Below are the code and all the weights of a small trained network. Each question names an input and a class and asks about switching units off, where a switched-off unit gives its printed mean instead of its output.

import numpy as np


def w(rows, s, z=0):
    codes = np.array(rows[::2]) - 128.0
    scale = np.full(codes.shape[1], s)
    scale[-1] = z or s
    return codes * scale


def norm(h):
    return h / np.sqrt((h * h).mean(-1, keepdims=True) + 1e-5)


def f(y):
    return np.maximum(y, 0)


def log_softmax(a):
    a = a - a.max(-1, keepdims=True)
    return a - np.log(np.exp(a).sum(-1, keepdims=True))


def net(x, mask):
    res = np.array(x, float).reshape(1, 4) / 4 @ E
    u = 0
    for l in range(4):
        y = f(norm(res) @ A[l][:, :-1].T + A[l][:, -1])
        res = res + np.where(mask[u : u + 10], y, B[l][:, -1]) @ B[l][:, :-1]
        u += 10
    return log_softmax(norm(res)[-1] @ U[:, :-1].T + U[:, -1])


A, B = {}, {}
E = w([
[129,90,2,118],'x0',
[25,83,96,90],'x1',
[128,186,36,3],'x2',
[160,100,192,80],'x3',
],0.0086)
A[0] = w([
[72,155,253,154,130],'0.n1',
[17,131,203,73,88],'0.n2',
[219,111,89,147,100],'0.n3',
[170,149,57,108,203],'0.n4',
[145,104,157,78,72],'0.n5',
[94,152,96,254,172],'0.n6',
[97,177,84,93,125],'0.n7',
[106,24,121,183,6],'0.n8',
[121,95,81,144,28],'0.n9',
[199,150,122,140,169],'0.n10',
],0.0084,0.0022)
B[0] = w([
[71,147,197,134,255],'0.n1',
[125,159,138,183,210],'0.n2',
[249,166,50,175,185],'0.n3',
[174,159,213,92,222],'0.n4',
[81,189,183,110,152],'0.n5',
[92,143,139,174,224],'0.n6',
[128,126,140,75,196],'0.n7',
[151,22,25,117,190],'0.n8',
[158,77,164,125,154],'0.n9',
[107,210,2,108,193],'0.n10',
],0.0074,0.0049)
A[1] = w([
[154,74,191,150,57],'1.n1',
[91,74,102,144,87],'1.n2',
[196,135,99,132,70],'1.n3',
[60,177,95,137,216],'1.n4',
[129,112,184,57,154],'1.n5',
[177,69,144,205,72],'1.n6',
[156,90,79,200,66],'1.n7',
[138,105,1,95,88],'1.n8',
[108,117,208,175,252],'1.n9',
[164,254,165,119,218],'1.n10',
],0.0093,0.0029)
B[1] = w([
[114,154,64,73,159],'1.n1',
[155,52,232,126,158],'1.n2',
[207,195,157,223,163],'1.n3',
[131,45,146,171,186],'1.n4',
[98,225,101,23,176],'1.n5',
[126,37,109,61,175],'1.n6',
[77,119,228,1,167],'1.n7',
[155,90,175,188,205],'1.n8',
[123,147,160,165,230],'1.n9',
[59,79,48,126,253],'1.n10',
],0.0053,0.0069)
A[2] = w([
[80,106,157,60,4],'2.n1',
[130,218,143,96,145],'2.n2',
[122,87,70,206,90],'2.n3',
[102,153,120,184,69],'2.n4',
[199,173,63,185,114],'2.n5',
[167,104,156,193,83],'2.n6',
[220,126,103,148,123],'2.n7',
[133,130,73,195,71],'2.n8',
[254,147,83,152,124],'2.n9',
[84,96,114,179,118],'2.n10',
],0.0095,0.0032)
B[2] = w([
[161,150,143,110,173],'2.n1',
[142,8,154,104,229],'2.n2',
[123,107,156,114,199],'2.n3',
[97,135,194,153,167],'2.n4',
[254,104,72,217,236],'2.n5',
[66,97,101,99,196],'2.n6',
[173,215,44,163,212],'2.n7',
[125,171,122,121,171],'2.n8',
[193,186,80,220,254],'2.n9',
[125,103,131,197,206],'2.n10',
],0.0086,0.0043)
A[3] = w([
[138,151,92,84,161],'3.n1',
[142,185,79,3,78],'3.n2',
[171,114,230,115,210],'3.n3',
[131,177,209,87,68],'3.n4',
[96,175,26,105,254],'3.n5',
[134,114,30,213,129],'3.n6',
[72,183,213,144,124],'3.n7',
[125,45,180,127,199],'3.n8',
[108,199,114,181,136],'3.n9',
[90,177,38,82,220],'3.n10',
],0.011,0.0036)
B[3] = w([
[171,95,188,121,180],'3.n1',
[105,52,210,40,211],'3.n2',
[143,154,52,25,221],'3.n3',
[77,176,75,50,175],'3.n4',
[161,130,186,159,224],'3.n5',
[158,194,116,87,247],'3.n6',
[123,255,127,97,233],'3.n7',
[100,157,54,177,254],'3.n8',
[193,56,128,165,186],'3.n9',
[177,64,209,122,209],'3.n10',
],0.0083,0.006)
U = w([
[86,150,177,171,76],'0',
[148,55,174,80,175],'1',
[182,111,119,154,254],'2',
[100,4,82,160,29],'3',
[84,180,155,96,49],'4',
],0.017,0.0043)

Each question gives the input, the list of numbers given to net, and the class t.
The units are the neurons (one row each of A and B). Each row of codes is followed by its name. A weight is (code - 128) times the scale printed after its matrix; where a second scale follows, it is the last column's (A, B and U).
mask holds one flag per neuron, layer by layer. A switched-off neuron (its flag False) gives its mean, the last column of its row in B, instead of its output. The means were averaged over made-up inputs and are rounded, as every weight is.
A unit's drop is (log p(t) with every unit on - log p(t) with that unit switched off) / (log p(t) with every unit on - log p(t) with every unit switched off).
The circuit of an input: a set's keep is (log p(t) with only the set's units on - log p(t) with every unit switched off) / (log p(t) with every unit on - log p(t) with every unit switched off). Starting from the 12 units with the biggest drops (on a tie, the unit counted first), units are removed one at a time, each time the one whose removal leaves the highest keep (on an exact tie, the one counted first), for as long as the keep stays at least 0.8.
circuit, biggest first: the units of the circuit, biggest drop first
unit that matters most: the unit with the biggest drop
k most important neurons: the k neurons with the biggest drops, biggest first
k most important neurons of layer l: the k neurons of layer l with the biggest drops, biggest first
drop of u: that unit's drop, to one decimal
input [1,3,-7,7], class 3: circuit, biggest first : 0.n8, 3.n8, 1.n6
input [2,8,4,-5], class 1: circuit, biggest first : 3.n10, 3.n5
input [3,2,-8,2], class 3: unit that matters most : 0.n8
input [0,4,-4,4], class 3: 2 most important neurons of layer 3 : 3.n6, 3.n8
input [-7,3,-5,1], class 4: circuit, biggest first : 3.n7, 3.n3, 2.n5
input [-4,1,3,-7], class 0: circuit, biggest first : 2.n5, 1.n4, 3.n3, 2.n10
input [2,8,-1,7], class 3: 2 most important neurons : 0.n4, 0.n8
input [5,0,4,4], class 1: 3 most important neurons : 0.n4, 0.n7, 3.n2
input [3,2,4,-6], class 1: 3 most important neurons : 0.n3, 0.n7, 0.n4
input [-2,0,-2,-1], class 0: 3 most important neurons of layer 0 : 0.n4, 0.n6, 0.n7
input [-4,-1,0,-2], class 4: 4 most important neurons : 3.n7, 0.n1, 2.n5, 2.n9
input [2,-1,-4,6], class 4: 2 most important neurons of layer 2 : 2.n5, 2.n2
input [-3,-2,-2,-1], class 0: 2 most important neurons of layer 3 : 3.n6, 3.n9
input [-4,-3,5,-4], class 1: unit that matters most : 0.n3
input [-5,-6,-5,1], class 4: drop of 3.n3 : 0.2
input [-1,6,0,6], class 4: drop of 1.n6 : 0.0
input [7,7,6,-8], class 1: drop of 3.n10 : 0.1
